Rows with their classes
[  1  -2  -9   6   4  -2  18  -7  13  -1  12   1  -9   2  -7  -2  -1   7
   0   3   0   3  -5  -3   6   0   0   3   4   9  -5   1   0  16  -3  -3
   5  -3   5   4   0   1   9   4  -4  -2   1   1  -1   1   0  -5   3   3
   0   4   3   3  -1   2   5   5  -1   2   9  -7  -5   5   3   0   6  -2
 -14  -6   1 -14   2 -10  -3  13   1   5  -2  16 -10   0  -3   1   1  -1
  -6  15  -1   2  11   0 -12   3  -1   6   7   0  -3   0  -2   2  -3   4
  -3   1  -3   6   5 -12   7  24 -17  -2  -3  -4  -6  -3   3  -7   0   0
   1   0   6  13 -12   4   0  -7   7  -4   1   2   0  -5   1   3   3   0
   3   1   0  -8   2  10  -6  -5  -3  -2  -7  -3   1   4 -11   0   1   6
 -15   3  -5   0 -13]	H
[  1   3 -16   0  11   5   2  -3  10  -2   2  -1   3   4 -11   1   5   2
   1   3  -1   1  -5  -1   1  -1  -1  -1   0  11   2  -2   0  14   0  -1
   1   3   2   6  -3  10   9  -4  -1  -2  -2  -8  -3   8  -7  -2  -1   2
  -2  -1  10   0   0  -1   1   3 -20   1   7   4 -20   4  -3  -7   3   1
  -3 -11  -1  -3   3  -9  -2  -2 -28   6   0  30  -5   3 -11   7  -3  -1
  -1   0  -8   0  -1  -1  -5   7   7   5  12  -1   2   4   5  -1  -2  -2
   2  -3   2   3   1 -12  -2  10  -8  -2  -3  -3  -6  -6   3  -7  -2   2
   4   3  28  14  -9   4  -6  -8   3   4  -3   2   3   0  11   4  -2   2
  -3   5  -1  -3  -4   6   9  -4  -5   5  -4  -6  -5  -1  -4  -7   2  -5
 -31  -6  -5  -1   3]	L
[  2   2  -9  -5   5   1   6  -3   8   1   6  -2  -2   0  -3  -3   2  -3
   4   0  -5   3   1   0   3   2   4   1   1  -1  -2   0  -1   9   1   3
  -5   0   2   6  -1   6   6  -3   1  -6  -1  -3  -7   3  -1  -3   3   8
   0   0   2   0  -2   2  -2   3  -7   2   7   1  -8   2  -1 -10   2   3
  -5 -10  -4  -5   8  -6  -3   1  -9   2   4  16   0   2  -7   0   5   2
  -1   4  -3  -1  -1  -5  -6   1  -1  -1  -5   0   2   0   5  -2  -4   0
  10  -2   1   2  -1  -8   7  12 -10   4   0  -2   0  -2   2  -7  -1   4
   3   2  15   8  -4   0  -4  -5  11  -2   1   2   3  -1   3   4   0  -2
  -1   2  -4  -4  -3   4  -2   0  -7   1  -5   3  -1   1  -3  -5  -2   1
 -19   0   0  -1  -5]	H
[  4   0 -15   6  11   2   5  -1  11   6  -1  -2  -2   1   3  -5   3   1
   5   7  -1   4  -1  -4   6   1   7  -1   1   6  -9  -3  -6  14   1 -13
  -1   5   3   7   3   7   5   4  -1   1  -5  -4  -5   5  -8  -5   3   6
   5   0   3  -4   2   0  -3   6 -12   5   6   1 -12   6  -3 -16   7  -1
  -7  -5  -3  -6   0  -5  -5   2 -24   5  -8  24  -1   3  -2  -4  -1  -1
  -9   9  -3  -3   7   0   5   8  20   1  -7  -1   7   0   6   0  -5   4
   4  -1   0   4   1  -7   2   9  -9  -5   2  -6  -3  -6  -5  -6  -1   2
   6   0  22  15 -11   0 -10  -9   0   5  -1   2   5  -4   8   3  -1  -8
  -1   6  -8  -3   2   9   0  -6  -5   1  -4  -4  -2   1  -3  -7  -1   2
 -27  -6   3   3   1]	H
[ -1   3 -19   4   7   6   5  -2  15   0   5  -5  -2   5  -8   6   2  -3
   6   0  -5   3   0  -1   4   6   4   2  -3   3  -5   0  -3  12  -3  -1
   5   5   1  13   3   2   6   2  -3   1  -4  -9  -6   2  -3  -3  -2   5
   5  -3   6  -1  -5   0   4   2 -18   7   9   2 -18   5   2 -15   2  -3
   0  -2  -3 -13   1  -9  -8  -1 -11   6  -3  37  -1   5  -7  -1  -1  -1
 -10  13  -4  -1   7   2  -4   5   6   1  -4  -1   3  14  14  -2  -3   5
  -1  -2   3   7   3 -14   7  14 -10  -1   2   6  -7 -10   3 -12   0   0
   1   2  30   7 -10   1  -7 -15   1  -3  -2   2   1  -7  11  14 -11  -7
   0   7  -2  -2  -9  11  -2  -8  -3   0   1  -2  -3   3  -6  -5   2  -1
 -32   1   4  -2 -10]	E
[ -2  -7 -14   3   7   1  -6   2  11   7   0   0   0   2  -6   5   2   0
   9   2  -5  -2   5  -1   6   3   2   7  -9  10  -5   5  -2  13   2  -6
 -12   8   5  10   0   3  -2  -1  -5  -3  -6 -24  -3   3   0  -4  -6  10
   8  -5   4   0   2  -1   9   3 -20   3   4   0 -22   0  -3 -17  -3   0
   6  -4  -2  -8   5  -3  -6  -2 -22   6  -3  29   0   1   2   0   2   0
  -7   5  -4   0   3   1   1   6   9  -2  -9  -3   7   2   7  -6  -1   0
   2  -3   7  11   0 -13   5  13  -4  -7   2   4  -3  -5   2 -21  -5   5
  -4   2  29  -2  -4  -2  -8  -7  -8   2  -4  -2   1   2  17   3  -4  -2
  -4   7  -5   1 -11   7   0  -3  -5  -7  -2  -1  -8   5  -5  -7  -6  -5
 -43  -4   6   0  -3]	E
[ -3  -4 -11   9   3   2  21   1   9  -9  16   1  -1   4 -14   3  -1 -11
   4   1   5   3  -2   1   6   5   4   6   2   9   3   0   0  11  -4  -4
  -9   2   6   3   0  10  11  -4  -1 -10   2 -12   1  -5  -1  -4   0   5
  -2   5  -2   2   0   4  15   2  10   1   8  -7  -7   5   5   2   1   4
  -3  -5  -1 -11   4  -2  -1  -1  23   1   0  15  -4   4   6  -1   1   0
   0   4   2   2  -4   2  -4   6  -4   1   5   2  11   2   7   2  -5   3
  -2  -4   1  11   7  -7   6  17 -22   4   2   3  -6  -6   3 -12  -5   0
   1   1  12   3   6   1 -15  -6   5 -12   6   0  -1  -7  10   5  -3   0
  -3   0   1  -5   3  16  -3  -7  -7  -4  -3  -2  -5   4 -13   1   3   4
 -18  13   0  -6  -4]	L
[ -1   9 -10   3  13   1   1  -2  10   0  20   1  -1   3  -1  -2   2   0
   9   6   0   6   0   2   3   4   3   0   3   7  -3  -3  -3  15   0  -2
   2   2   3   9   2   8  -2   2  -2   1   0  -6  -3   6  -1  -3   2   1
   3   0   4 -11   1  -1   0   5 -11   3   7   0 -10   3  -1 -12   6   0
  -5  -5   2  -4   2  -7  -4   9 -11   9  -5  17  -3   1  -3   1  -3   1
  -7   4  -4  -3   6   2  -4   3   5  17   0   3   4   3   9   2   1   1
   1  -4   2   5  -1  -8   4  -2 -10   1   0  -5  -6 -11  24  -2  -2   0
   4   0  14   8 -11   2  -9  -9   4   2   0   0   1  -2   6   1  -2  -6
  -9   3  -1  -1  -2   9   1  -5 -13   3  -5  -4  -1   3  -2  -4   2   1
 -21  -1   1   2   0]	H
[ -6  -1  -2   2   6   4  11  -5  10   4  13  -3  -2   0  -2   7   2  -5
   4   7  -3   2   0  -2   1  -8   3   1   4   2   1   1  -5  11  -4  -6
  12  -5   5   6   3   4   7  -2  -1   2  -3  -8  -5   8  -3  -3  -1   2
   4   2   5 -14   7  -4   3   4  -8   6   6  -3 -15   5   0   0   2   0
  -6  -4  -3 -10   4  -2  -2   2  -3  -7  -1  18  -5   4  -2  -3  -4  -1
  -8  24  -1   2   8   3 -13   7   9   4   5  -1  -6  -5   9   0  -3   4
   1   0  -3   3   6 -10   7  16 -13  -9   4   4   0  -2  -2  -8   0  14
   4   0  17   7  -1  -4   3  -2   7   8  -3   3  -2  -4   5   4  -3  -6
   2   3  -6  -4   0   2  -2  -9  -2 -11 -12   2  -1   2 -11   0   2   9
 -25   2   8  -5  -5]	W
[ -2   3 -11   4  -1   2  12  -3  13  -4   7  -3  -1   0  -8   4   3  -2
   8   1  -3  15  -4  -2   2   0   2   0   2   9  -1  -6  -4  15  -1  -6
   0  -2   5   6   1   6   8  -3  -1   0  -1 -10  -1  -4  -2  -6   0   3
   3   3   2   3   3  -2   5   2 -14   8   9   1 -20   6   1  -7   3   1
  -4  -4  -7  -8   5  -3   2   4 -12   1   0  28  -4   0  -7   0  -3   4
 -13  13  -5   2   2   3  -9   6   5   2   0  -3   5  -3   7  -1  -2   0
  21  -7   1   3   4 -12   6  17 -15  -8   1   7  -8  -5   4 -12  -3   2
  11  -1  21   8  -6   4  -6 -14   4   4   0   0  -2  -3   9   2   2  -2
  -2   3  -1  -1 -11   7  -1   2  -8  -6   0  -2  -2  -2  -8  -6   2   1
 -33   6   3   2  -5]	E
[ -8   0 -14   0  16   1  -2   3   6   0  -1   0  -4   1  -1 -11   0  -7
   6   6   3   2   4   0   4   7  10  -4  -4   7   0  -1  -1   6  -1  -1
   1   9   0   2   1   6   5   2  -1   1   2   1  -2  10  -4   0   0   3
  -5   3   3  -2   0   4  -2   4  -6   3   4  -4  -1   4  -3 -22   2   3
  -9  -5   2  -7   1 -10  -3   0 -12   9  -2  19  -4   2  -5  -3  -2  -1
   1   2  -1  -1   4   1  -1   6   2   3  -5  11  12  -5   7  -2   2   3
   4  -1   4   6  -2 -18   2   4 -12   4  -2  -3  -2  -6   2  -3  -7   0
   4   3  19  10  -3   2 -12  -7   0 -13   2   0   2   0  11   1  -2  -3
  -2   2  -2  -8   0   7  -3  -3  -2   5  -3  -3   2  -3  -9  -8   3   0
 -25   0  -1   0   0]	E
[ -5   1   0   3  -3  -3  18  -8   7  -1   9   1  -3   0  -6   8  -3  -2
   6   0   0   2  -4   3   5  -6  -3  -1  11   4  -6  -1  -2  11  -2  -3
   3  -6   7   1  -7   4   9  -7  -9  -1 -11  -4  -4   0   0  -4   1   1
  -1   1   2   2   0 -14   0   2  -2   0   4   2 -12   2   4  11   2  -1
  -6  -6  -3  -2   4  -1  -1   5  -2   4   5   9  -4   2  -3   1   1   0
  -7   3  -1   1   4   2  -7   0  -3   3   4  -2  -7   0   2   1  -9   5
  -3   1  -1   0   6  -8   4  15 -11  -4   2  -2  -3   0   1   0  -1   0
   5  -1   6   3  -8   1   0   3   6  14   0   4   3  -6  -2  -1  -1   1
  -2   1  -1  -2  -4   3  -1  -5  -3  -2  -2  -3   3   1  -6   2   2   7
   1   5   1  -3  -6]	E
[ -1  -2 -12   5   3   0  10  -3  10  -3   6  -3   0  -2  -7   0  -1   2
   3   1  -1   1  -4   1   1  -3   0   2   6   7  -3  -3  -3   8   0  -1
   1  -2   3   3  -1   6   8  -3  -1  -2  -1  -2  -4   4  -1  -4   4   0
   2   4   3   4   1   2  -1   3  -7   4   8   1 -14   3   0   0   4  -4
   1  -7  -4   0   3 -19   2   2 -17   2  -4  22  -3   5  -3   0   0   0
  -4   3  -3   1   1   3  -7   5   5   4   2  -1   0  -2   3  -3  -1   5
  -1   4  -2   6  -1  -6   9  14  -6  -3  -1   1   0  -2   2  -7  -1   1
   3   1  13   7 -11   4   2 -14   5   9   1   0  -3  -4  10   2   0   1
  -4   1   0  -3  -5   5  -3  -6  -4   4   2  -3   0   0   2  -8   0   3
 -21   0  -1   2  -4]	V
